Moves between units:
su: q702->q982, q982->q530, q741->q356, q481->q373, q701->q350, q565->q325, q81->q529, q294->q62, q66->q86, q791->q861, q125->q791, q870->q940, q535->q754, q529->q972, q284->q336, q994->q427, q568->q75, q511->q372, q353->q321, q449->q636, q526->q621, q708->q449, q180->q429, q326->q204, q715->q224, q647->q246, q453->q519, q948->q527, q599->q949, q372->q919, q582->q775, q336->q43, q382->q453, q919->q409, q159->q535, q361->q131, q827->q331, q124->q426, q610->q25, q209->q702, q409->q387, q722->q397, q993->q735, q940->q286, q426->q382, q527->q647, q491->q151, q75->q159, q998->q722, q503->q630, q120->q939, q356->q708, q427->q827, q754->q52, q872->q568, q199->q741, q131->q913, q25->q81, q519->q229, q86->q995, q325->q998, q688->q124, q949->q994, q972->q108, q286->q303, q303->q565, q852->q688, q52->q582, q861->q563, q331->q852, q373->q610, q748->q294, q387->q120, q674->q417, q735->q353, q530->q491, q539->q125, q621->q748, q229->q66, q663->q326, q939->q539, q563->q872, q775->q361, q43->q993, q630->q898, q898->q674, q224->q526, q913->q701, q995->q180, q636->q503, q345->q599, q350->q663, q429->q209, q151->q511, q108->q345, q417->q481, q204->q948, q397->q546, q62->q870, q321->q715, q246->q284, q546->q199
na: q702->q86, q982->q995, q741->q998, q481->q503, q701->q582, q565->q62, q81->q417, q294->q715, q66->q426, q791->q387, q125->q409, q870->q526, q535->q563, q529->q481, q284->q204, q994->q972, q568->q125, q511->q702, q353->q284, q449->q546, q526->q735, q708->q397, q180->q519, q326->q131, q715->q43, q647->q663, q453->q852, q948->q701, q599->q81, q372->q982, q582->q75, q336->q948, q382->q331, q919->q530, q159->q861, q361->q535, q827->q345, q124->q427, q610->q898, q209->q66, q409->q491, q722->q286, q993->q647, q940->q621, q426->q827, q527->q350, q491->q429, q75->q791, q998->q940, q503->q741, q120->q511, q356->q722, q427->q108, q754->q872, q872->q539, q199->q325, q131->q754, q25->q674, q519->q688, q86->q382, q325->q870, q688->q994, q949->q529, q972->q373, q286->q748, q303->q294, q852->q949, q52->q568, q861->q120, q331->q599, q373->q630, q748->q321, q387->q151, q674->q449, q735->q246, q530->q180, q539->q919, q621->q353, q229->q124, q663->q361, q939->q372, q563->q939, q775->q159, q43->q527, q630->q356, q898->q708, q224->q993, q913->q52, q995->q453, q636->q199, q345->q25, q350->q775, q429->q229, q151->q209, q108->q610, q417->q636, q204->q913, q397->q303, q62->q224, q321->q336, q246->q326, q546->q565
fi: q702->q519, q982->q229, q741->q303, q481->q708, q701->q535, q565->q621, q81->q630, q294->q735, q66->q852, q791->q372, q125->q511, q870->q321, q535->q125, q529->q898, q284->q350, q994->q25, q568->q120, q511->q180, q353->q527, q449->q998, q526->q336, q708->q325, q180->q426, q326->q582, q715->q246, q647->q913, q453->q427, q948->q361, q599->q373, q372->q429, q582->q563, q336->q663, q382->q994, q919->q209, q159->q539, q361->q568, q827->q529, q124->q599, q610->q636, q209->q453, q409->q702, q722->q62, q993->q204, q940->q715, q426->q949, q527->q131, q491->q86, q75->q939, q998->q294, q503->q397, q120->q530, q356->q565, q427->q81, q754->q791, q872->q387, q199->q286, q131->q75, q25->q503, q519->q827, q86->q688, q325->q748, q688->q345, q949->q610, q972->q674, q286->q224, q303->q526, q852->q108, q52->q861, q861->q919, q331->q972, q373->q449, q748->q993, q387->q982, q674->q741, q735->q948, q530->q66, q539->q151, q621->q43, q229->q331, q663->q52, q939->q491, q563->q409, q775->q872, q43->q326, q630->q546, q898->q199, q224->q284, q913->q159, q995->q124, q636->q722, q345->q481, q350->q754, q429->q382, q151->q995, q108->q417, q417->q356, q204->q775, q397->q870, q62->q353, q321->q647, q246->q701, q546->q940

The rows follow the links: the fewer symbols apart two units are, the more alike their rows tend to be.

Each row is also shifted at random along 2 hidden directions that mean nothing.

Rows in random order:
Each row is one unit's numbers.
r1: [-112    0   43  -24  -35   26   -8    6   19  -14  -12   13    3   17    1   19   13   19  -24   -3   20  -20    4   -2   -6   21  -12   22    5  -10    7  -12]
r2: [-52 -29 -20 -28 -14   5  -2  16  31  17  16   9   1 -15   7 -22 -13   9   4  22  -6 -56   1 -12 -35 -10  21  -9  15  -1 -27  19]
r3: [ 40  29   5  48 -20   9   5 -11   3   2  29  24  22  30 -20  -7  13  -8 -20   7 -18  -5  21   9  -9  34 -26 -23  24   4  10  -1]
r4: [-23 -10  51  -2 -32 -14 -14  17  23 -18  21  26  -8  15  17  33  16  10 -28 -13   4 -14  -4   1  21  23 -11  18  -3 -21   1 -21]
r5: [ 47 -30 -21 -10 -11 -36 -11  20   1 -26   6  -1 -26 -10  13   1 -26  24  26 -22  -4 -23 -32  -9 -11   1  40 -36  -8 -13   6 -27]
r6: [138  56   8   4 -16  -8 -39   6   6 -27  18  16  -7  39 -16  10  40  43  18 -13 -12   4 -10  -8   4  40  -7  -4  -1  -6 -31 -30]
r7: [-104   -8  -10  -11   23   70   33  -57  -20   12  -66  -35   25  -32   12  -42  -16  -22    5   15   -7   -3    4  -29   -2  -14  -12    5    9   16  -18   32]
r8: [ 21 -11  14  10  13  23  18 -54 -16   0 -41 -18  15 -36  33 -12 -14 -13 -17  -1 -32   4   5 -36  25  -3  -8   3  -4  10 -25  24]
r9: [ 51  -7  39  46  -2   3   9 -14 -11  13  11   8  54  33  12  36  -5 -24 -51  -5 -15  26  49  17  28  15 -16  14  17  14 -16  27]
r10: [113  18  10   5   5 -72 -42  48  34  -8  80  22 -48  17   4  31  31  10  16   0   0  13 -17  26  15   6   3   9 -17 -18  -7 -32]
r11: [ -9 -20 -20 -32  -4  -5 -14  24  37  21  32   7  -8  -8   8 -19   1  18   7  24  -2 -39  -5  -3 -28  -9  16   9  13   0 -45  27]
r12: [ 51 -32  -9 -16  -3 -27 -11  20  33  11  44  10  -2  -2  32   1 -12  14  -6  11 -19 -51  -6  -4  -4   6  16  -7  17   1 -47  15]
r13: [-100   31  -16  -36  -19   -1  -27   44   34    9   31   15  -47   -2  -50  -15   41    7   40   29   34    7  -11   19  -43  -15   -3   18  -18   -8   28  -20]
r14: [  8  23 -46   8  50  -3  16 -12  -8  15 -15 -17 -17 -34  -3 -46   8 -19  27  14   2  11 -18   8   8 -34 -18 -11  -5  11  20  -5]
r15: [ -6  -5 -41 -64   7  -8 -10  36 -27  -2 -28 -25 -30 -24 -15  -1 -18  24  29 -11  41  -1 -25  -2 -24 -42  34  11 -16   5  10  -3]
r16: [-51  51   0 -27 -12  52 -24  -5   8 -10 -32  -3   5  36 -44 -18  31  36  29   5  19   4  -1 -10 -29  28 -10   2  10  -2 -18 -10]
r17: [ 69   1  64  -9 -29 -15 -28   1  14 -29  16  22   7  33  29  46  17  37 -35 -27  -3 -14  -2 -17  27  40 -11  23  -4 -13 -29 -14]
r18: [-42 -16 -43 -29 -26   1  -2  20  21   3   5  13 -26 -24 -11 -35 -17  19  30  16   2 -44 -20 -14 -52 -12  28 -30   2  -4   7  -3]
r19: [ 93  16  14  46 -19  -4   5  -4   0   7  42  31  29  27  -5  12  14 -14 -48   2 -26   4  35   8   3  29 -20  -3  22   4  -2  12]
r20: [-60 -26  13  -7  36 -18 -21  14  41  15  19 -16  10  42  20  16   0  -8  12   2   6 -24  -2  34  18  10  12  -4  18  -7 -37   7]
r21: [-78 -10  43  -4 -24  -6  -8  16  32  -8  14  21  -3  21   8  26  12   3 -20  -4  11 -17  -2   9   9  25 -12  13  -2 -23  15 -23]
r22: [-12  12  47 -14 -19  25 -21 -14   8 -23 -21   5  18  43  13  25  11  31 -17 -20   6 -17   7 -14  13  44 -12  12   6 -11 -35  -6]
r23: [ 99 -20  18   6  36 -61 -36  27  36   9  60   0   0  36  42  38   2  10   4  -7 -16 -21 -10  26  42  17  12   5   7 -11 -59  -3]
r24: [ 27  -6 -27  28  40 -30  29   1 -12  21   5   3  -9 -27  17 -27 -12 -26  -2   1  -4  -3 -10  12  27 -20 -18 -19  -3   3  30 -11]
r25: [ 41 -51   4   3  10 -36   0   8  -2 -24  -9  -9   1  12  40  19 -53  11   9 -42 -12 -34 -25  -1  22  20  37 -45   2 -16  -6 -30]
r26: [ -1  -8 -31 -61   8  -4 -10  35 -30   4 -28 -21 -28 -25 -11  -2 -18  23  25  -9  46   3 -23  -2 -13 -45  25  16 -20   6  10   0]
r27: [ 22 -11 -27   7  19 -31  28  21 -20  18   1   9 -21 -39  10 -21 -11 -20 -16   4  16  -6 -14  12  11 -33 -13   3  -8  11  49  -5]
r28: [ 24 -30 -17 -17 -22 -24  -6  23  25   6  40  19 -11 -18  22 -11 -12  21  -2  10 -16 -51 -11 -12 -24   3  21 -13  11  -6 -26   9]
r29: [ 65 -12  12  23  33   7  20 -57 -15  -2 -29 -20  24 -19  48  -2 -14 -17 -14  -7 -33  -3  -2 -25  49  10 -16  -7   1   9 -31  12]
r30: [-49 -13  43   6 -16 -22 -12  21  33 -13  31  20 -12  20  12  28  14   2 -20  -9   8 -13  -2  14  12  23  -9  11  -6 -21  14 -25]
r31: [ 61  40 -37 -20  25  19   6 -24 -20  15 -19 -23 -24 -47 -12 -44  25   6  34  24  -6  25 -17 -23 -15 -37 -12  15 -16  12 -19  18]
r32: [ 78  32  -1  22 -25   7   1   6  -9  17  39  18  13   7 -31   8  23 -11 -26  24  -5  22  35   7 -17   2 -17  27   8  19   9  30]
r33: [ 80  45  -7   4  -1   4 -19   5 -23  12  21  -5  -5   1 -44  18  30  -2  11  16   7  69  32  15 -12 -26   5  42 -17  19   0  27]
r34: [-156  -61    5  -11   28   26   50    5  -22   22  -60  -19   32   -8   26   -4  -56  -26  -45  -19   32  -34    3   15   24  -21   -5    3   13    9   29   19]
r35: [ 10 -60  19  -9  23 -27  25  13 -26   9 -18  -4  20  -7  53  26 -48 -12 -54 -27  21 -26  -2   9  51 -13   3   8   2   2  15   0]
r36: [-78 -13  11   3  26 -18 -15  18  46   5  24  -3  -3  34   4  15  11 -11  12   6  11  -8  -8  35  15  18   4  -3   9 -20  -7 -17]
r37: [-71  -1 -42 -42  10   6  22  34 -28  33 -23  -6 -25 -51 -23 -34  -9  -6  -7  18  46  -4  -7  -1 -30 -58  -9  20 -12  17  48  11]
r38: [  4  28   0   5  -8  27  -3  -2 -17  28   8   2  21  12 -44   7  24 -15 -11  21   9  43  38  10 -21 -15  -9  34   5  21   1  34]
r39: [ 15  41   8   8  -9  22 -15 -16   8 -17  -9   4  15  50 -23  -3  21  22  16  -6  -3   2   3   0  -6  42 -10 -16  11  -9 -20 -15]
r40: [118  64 -20  -2  -9 -12 -33  19 -29   5  25  -5 -32 -15 -60  19  47   2  30  21  10  83  17   4 -26 -46  14  38 -32  16  14  11]
r41: [ 65  35 -47   7  45 -23  14   2 -14  12   3  -8 -29 -38  -7 -46   9 -12  28  16   2  12 -25  10   4 -36 -12  -8 -16   5  21 -13]
r42: [ -4  -5  31  49   6  -2   2 -33 -23 -19 -18 -19  22  12  -3  41  -6 -32  -1 -21 -15  60  21  10  31  10  10  -1 -11   1  19  -6]
r43: [131  54 -13  32 -39  -7  -8  17  -2  10  50  38  -2   7 -38  -6  35   5 -15  23 -17  16  24   3 -29   7 -18   8   3  12  10   7]
r44: [-65 -31 -30 -19  -8   0   8  16  10 -15 -16  -6  -8  -9  -2 -17 -32  13  33 -11   6 -31 -23 -11 -27  -2  28 -41   6 -13  12 -15]
r45: [ 39  -5 -40 -35  -4 -24 -15  35 -16 -17  -7  -8 -38 -17  -4  -3 -19  32  42 -13  13  -4 -31 -12 -25 -21  40 -22 -21  -8  15 -29]
r46: [-128  -39  -33  -20  -12   21   10    5   12   -8  -26   -8   -1   -7    0  -32  -39    9   24   -3    8  -42  -24   -8  -38    5   32  -42   11  -12   12  -10]
r47: [ 33  -1 -10  21  51  -1  20 -41 -16   4 -29 -29  13 -15  30 -25 -10 -21   9  -4 -20   3 -12  -4  40  -6 -12  -6  -1   9 -26   2]
r48: [-87 -28  -5 -22  32   5 -15  13  38  27   7 -12  15  23  18  -2  -7  -8  10  16   6 -36   6  18   0   2   9   3  26  -1 -50  24]
r49: [-30  -1 -40 -21  13  -8  26  30 -21  33  -5   3 -28 -48 -11 -36 -10 -19  -5  16  30  -5 -11  13 -10 -49 -16   8  -8  10  50   6]
r50: [-102    8   35  -12   -4   57   -7  -30   12  -15  -54  -10   43   59   -3    3    5   17   -2  -21    8  -17    5   -1    7   51  -15   -5   25   -8  -34   -4]
r51: [-78  10  41 -35 -39  27 -10  10  18 -11  -6  13  -2  17  -8  14  19  26 -17   0  19 -18   8 -10  -9  21  -9  29   1 -10  -3  -8]
r52: [-123   -3   -6  -19   26   -3  -25   23   41   18   16   -8  -13   24  -21   -6   17   -9   31   17   24   -8   -4   36  -14   -6    4    4   12  -12   -9   -2]
r53: [ 16 -57  18  -7  20 -28   3   9 -19 -22 -35 -23  16  21  50  33 -57   9  -7 -49   8 -21 -21   4  42   6  32 -24   1  -8 -12 -15]
r54: [ 37  40 -11  19 -29  20   4   6  -7  24  30  27   9   5 -37 -11  27  -7 -16  27  -9  21  35   7 -34  -1 -16  13   7  16   9  25]
r55: [-14  46  -9   5 -11  33 -14 -11   9 -11 -11   8  11  41 -35 -21  24  18  23   1   0  -3   0   6 -21  35 -19 -20  21  -5  -4 -15]
r56: [136 -26  36  41   6 -16  18 -54 -19 -22  -7  -2  20 -29  70  19 -17 -11 -41 -22 -53   1   3 -40  59  19  -9   2  -5   6 -32   9]
r57: [ -8  38  22 -50 -39  27 -31  15   7 -12   0  18 -16  13 -26  12  41  44   0   3  22  -4   0 -21 -23   6  -7  35  -3  -6 -13  -4]
r58: [ 78  26 -11 -15  23 -50 -45  47  33   8  65   7 -38  16  -8  14  33  16  33  16   7   2 -18  25  -4 -10   8  18 -13  -8 -24 -13]
r59: [ 55   1 -23 -38  11 -22 -32  38  33  19  50   3 -24   1   1  -6  15  25  26  30  -2 -22  -8   6 -20 -14  17  20   6   2 -52  17]
r60: [ 67 -59  10  14 -14 -42   7  10  23 -17  36  17   8   1  59  13 -38   7 -25 -18 -38 -60 -10 -13  16  30  21 -42  15 -16 -24  -8]
r61: [-26 -39  13  32  59  20  35 -64 -12   5 -60 -35  49   2  57 -17 -38 -32 -15 -21 -29 -17  -2  -5  60  21 -16 -16  20   7 -30  10]
r62: [-59 -15 -27 -61   9   9   6  30 -28  17 -38 -23 -18 -29 -16  -6 -20  10   4   3  52  -3  -6  -2 -17 -51  12  22 -14  11  23  13]
r63: [ 74 -20  -5 -18   9 -33 -25  31  36  10  53   9  -7   6  30   5   3  20   6  13 -13 -42  -7   1   1   0  15   8  11  -3 -54  17]
r64: [ 85  72  -6 -52 -60 -23 -46  56  14  -5  56  38 -75 -29 -48   4  72  52  21  27  29  19 -15 -17 -56 -23  -5  47 -37  -5  18 -18]
r65: [-77  32  -5  21 -12  47   3 -21  10  -5 -18  13  38  52 -33 -25  13  -7   7   6  -8  -9  16  13 -25  39 -21 -32  33  -1   1 -11]
r66: [ -4  22  31 -28 -30  21 -24  -1   7 -19  -7   7   4  32  -7  19  27  38 -12 -10  11  -6   1 -17  -5  26  -9  20  -4  -7 -24  -8]
r67: [ 49  33   4  38 -27   4   0   1   4  10  33  31  18  23 -27 -17  22  -9 -25  16 -14  -1  26   7 -18  22 -26 -14  15   2  11   3]
r68: [-66 -42 -11 -40  23   5  14  15 -26   6 -49 -26   9  -9  18   8 -41   3  -9 -20  43 -17  -8   3  14 -26  19   6  -3   6   8   5]
r69: [ 94  -1 -23 -50   1 -37  -3  46 -32  12   9   0 -41 -45  -3  10  -9  28  -3  -1  33   6 -18  -7  -5 -56  11  30 -26  10  16   4]
r70: [-21  -8  25  46 -11   5  14 -39 -20 -26 -22  -9   7  -9  -4  24  -5 -31   1 -12 -20  50  13  -5  14   6   9  -7 -15  -2  37  -8]
r71: [-31   6 -45   0  33  -6  33  13 -12  29 -10  -5 -22 -36  -8 -47  -8 -27   7  17  18  -2 -17  16  -6 -41 -21  -4  -5  10  47  -3]
r72: [-24  14   9  22  10  14   0 -20 -26  -5 -12 -22  15  15 -27  28   5 -26   7   1   2  68  23  15   9 -10   9  20  -4   5  11  14]
r73: [ 29  36  -5  36 -25  12   3  -5   6  -6  18  27  18  32 -34 -17  22  -5  -7   9 -17  -4  14   4 -20  36 -20 -22  21  -1   7  -6]
r74: [-34  61   8 -52 -29  49 -26   8   3  -9 -19   1 -12  24 -47 -14  38  42  25  10  29   2  -5 -14 -39  10  -8  21   0  -3 -22  -3]
r75: [-76 -89  12  24   2 -11  24 -17  22 -25 -19   0  40  20  64   6 -61 -13 -23 -34 -22 -71  -5  -3  23  46  28 -57  34 -19  -4 -11]
r76: [ -1   5 -25  10  54   5  24 -34 -15  14 -33 -30   7 -15  19 -39  -7 -27  11   5  -8   4 -16  -1  20  -6 -21 -14   0   8  -8   1]
r77: [-22 -27 -11  28  34 -21  41   0 -14  21 -12  -1   7 -22  30 -21 -28 -35 -30  -9   6 -23 -14  15  30 -11 -19 -17   5   7  41  -7]
r78: [ 63  -6 -10  39  63 -24  24 -27 -11   7 -12 -21   9  -8  39 -15 -15 -25   2  -9 -24  -7 -16   9  53  -3 -18 -22   3   4 -12  -8]
r79: [-49  53 -31 -20  -7  50  -7   9 -25  27  -1  -6   1  -9 -79 -10  37  -9  21  38  33  62  31  14 -56 -40   2  47  -7  26  15  44]
r80: [-121   -7   15   -3    4   -6  -13   21   41    4   21    7  -14   23  -14    8   19   -8   15    9   21   -9   -7   29   -4   12   -6    2    2  -18   11  -17]
r81: [-103    1  -52  -67    1   22   -6   32  -21    0  -51  -29  -32  -23  -41  -24  -15   23   54    3   45    2  -22   -4  -51  -41   32   -5  -15    0   19   -3]
r82: [100  40   0  43 -20  -4  -5  -6   5 -10  34  29   6  33 -23  -3  26   6  -4  -6 -24  -3  13   2  -8  41 -21 -21  19  -2   5 -19]
r83: [-68  17  11 -15 -20  -8 -21  33  35  -1  39  22 -35   7 -25   7  33   8  15  16  19   4 -14  18 -16   1  -5  16 -12 -18  27 -23]
r84: [ 18 -14 -26 -36   3 -19  -8  26 -10 -18 -15 -20 -22  -5   0   3 -27  23  30 -21  21  -7 -27  -7  -7 -12  37 -18 -11  -5   9 -19]
r85: [  6  23 -48   7  38  -8  25   6 -14  19 -11  -9 -25 -34 -13 -50   5 -28  20  19  13   9 -24   9  -4 -37 -17  -7  -8  11  37  -4]
r86: [-53 -24 -31 -27 -21   7   3  26  26  11  10  12 -12 -20  -2 -36 -12  16  15  20  -3 -50 -11 -13 -53  -7  22 -14  11  -2  -8  11]
r87: [-68  -8 -33 -28  11   0  34  28 -22  31 -16  -2 -18 -43 -10 -31 -14 -13 -15  11  42  -8  -8   6 -15 -52 -14  10 -11  15  48   8]
r88: [-31  43 -15  11 -10  38  -3 -12   9 -11 -11   9  19  45 -42 -28  24  14  22   8  -3  -2   6   4 -25  36 -22 -26  17  -3   1 -13]
r89: [-64  17 -38 -54  18   8 -30  41  36  32  29 -13 -26   1 -30 -23  22  10  48  38  23 -10 -14  18 -43 -28  13  19   2  10 -33  21]
r90: [-51   5  11  36  -2  20   4 -32 -26 -21 -30 -21  13   4 -19  21   4 -28   8  -9  -2  59  18   9   5  -4  13   0 -13   1  29  -3]

Some units, each with its row:
q449 r41
q326 r48
q708 r85
q246 r2
q630 r76
q75 r4
q43 r60
q582 r80
q919 r39
q199 r77
q372 r55
q565 r35
q993 r18
q25 r56
q982 r3
q511 r88
q426 r40
q898 r47
q481 r29
q948 r63
q180 r54
q397 r49
q527 r11
q409 r6
q722 r87
q229 r38
q325 r34
q321 r44

Row, symbols taken left to right, then the row they reach:
r25 su su na: r46
r5 su fi: r28
r73 su na: r19
r68 su su fi: r45
r26 su su: r62
r27 na na: r15
r84 na na na: r59
r83 su fi: r17
r71 fi: r69
r7 na na: r24
r14 fi na na: r81
r31 na su: r78
r20 su su fi: r13
r52 su: r58
r8 na su: r61
r36 na: r30

